Here is a tiny trained network, its code and every weight. The questions are about switching its units off for an input and a class, where a switched-off unit gives its printed mean instead of its output.

import numpy as np


def w(rows, s, z=0):
    codes = np.array(rows[::2]) - 128.0
    scale = np.full(codes.shape[1], s)
    scale[-1] = z or s
    return codes * scale


def f(y):
    return np.maximum(y, 0)


def log_softmax(a):
    a = a - a.max(-1, keepdims=True)
    return a - np.log(np.exp(a).sum(-1, keepdims=True))


def net(x, mask):
    res = np.array(x, float).reshape(1, 8) / 4 @ E
    y = f(res @ A[0][:, :-1].T + A[0][:, -1])
    res = res + np.where(mask, y, B[0][:, -1]) @ B[0][:, :-1]
    return log_softmax(res[-1] @ U[:, :-1].T + U[:, -1])


A, B = {}, {}
E = w([
[80,163,232,127,130,28,61,114],'x0',
[64,74,85,229,49,131,123,234],'x1',
[56,181,148,109,103,43,70,163],'x2',
[190,66,184,144,91,111,225,113],'x3',
[162,154,165,234,242,51,183,111],'x4',
[91,162,30,77,255,226,150,114],'x5',
[179,142,128,144,148,65,203,127],'x6',
[251,129,167,105,121,76,50,119],'x7',
],0.006)
A[0] = w([
[138,203,172,3,143,121,46,199,254],'neuron 0',
[84,148,73,191,146,134,216,65,196],'neuron 1',
[75,207,86,79,183,182,98,51,151],'neuron 2',
[47,105,180,164,185,28,203,116,196],'neuron 3',
[143,44,56,176,153,217,219,167,166],'neuron 4',
[83,77,94,130,32,94,48,152,162],'neuron 5',
[31,50,112,80,56,106,54,238,173],'neuron 6',
[101,49,139,113,70,134,86,208,233],'neuron 7',
],0.0061,0.003)
B[0] = w([
[134,114,119,108,123,83,69,24,241],'neuron 0',
[74,113,129,91,185,140,194,164,208],'neuron 1',
[79,86,111,56,151,68,144,115,222],'neuron 2',
[115,202,221,174,145,98,132,214,206],'neuron 3',
[172,114,85,126,156,170,179,137,246],'neuron 4',
[130,192,148,112,53,161,119,86,220],'neuron 5',
[70,172,77,191,87,174,53,92,255],'neuron 6',
[189,149,80,153,2,169,122,79,220],'neuron 7',
],0.0089,0.0075)
U = w([
[60,181,66,179,39,183,17,114,51],'0',
[129,61,45,149,216,219,221,158,131],'1',
[47,136,94,61,254,89,69,65,5],'2',
[82,185,219,176,222,41,166,185,58],'3',
[241,93,182,58,164,49,46,63,244],'4',
],0.0059,0.0032)

Each question gives the input, the list of numbers given to net, and the class t.
The units are the neurons (one row each of A and B). Each row of codes is followed by its name. A weight is (code - 128) times the scale printed after its matrix; where a second scale follows, it is the last column's (A, B and U).
mask holds one flag per neuron, in row order. A switched-off neuron (its flag False) gives its mean, the last column of its row in B, instead of its output. The means were averaged over made-up inputs and are rounded, as every weight is.
A unit's drop is (log p(t) with every unit on - log p(t) with that unit switched off) / (log p(t) with every unit on - log p(t) with every unit switched off).
The circuit of an input: a set's keep is (log p(t) with only the set's units on - log p(t) with every unit switched off) / (log p(t) with every unit on - log p(t) with every unit switched off). Starting from all 8 units, units are removed one at a time, each time the one whose removal leaves the highest keep (on an exact tie, the one counted first), for as long as the keep stays at least 0.8.
circuit, biggest first: the units of the circuit, biggest drop first
k most important neurons: the k neurons with the biggest drops, biggest first
drop when u is switched off: that unit's drop, to one decimal
input [-7,-2,-7,0,5,-6,-1,4], class 1: circuit, biggest first	[neuron 0; neuron 4]
input [-8,-6,4,-4,-5,7,-1,-5], class 2: circuit, biggest first	[neuron 2]
input [1,6,-6,3,6,-5,6,5], class 3: circuit, biggest first	[neuron 3; neuron 0]
input [1,5,6,-5,3,3,6,2], class 3: circuit, biggest first	[neuron 3; neuron 7]
input [7,-4,7,2,-6,-5,-1,7], class 0: 3 most important neurons	[neuron 6; neuron 5; neuron 7]
input [-6,-1,-1,2,5,-7,2,-3], class 3: 3 most important neurons	[neuron 3; neuron 7; neuron 6]
input [7,-7,-4,8,-3,5,6,-2], class 3: 3 most important neurons	[neuron 3; neuron 7; neuron 0]
input [1,4,-4,7,8,-5,-7,1], class 3: 3 most important neurons	[neuron 3; neuron 0; neuron 6]
input [7,-7,-4,6,-1,-1,-2,-7], class 3: drop when neuron 7 is switched off	0.1
input [8,3,3,7,0,3,0,-8], class 3: drop when neuron 3 is switched off	0.7
input [5,7,2,5,4,6,-5,-4], class 3: drop when neuron 3 is switched off	0.9
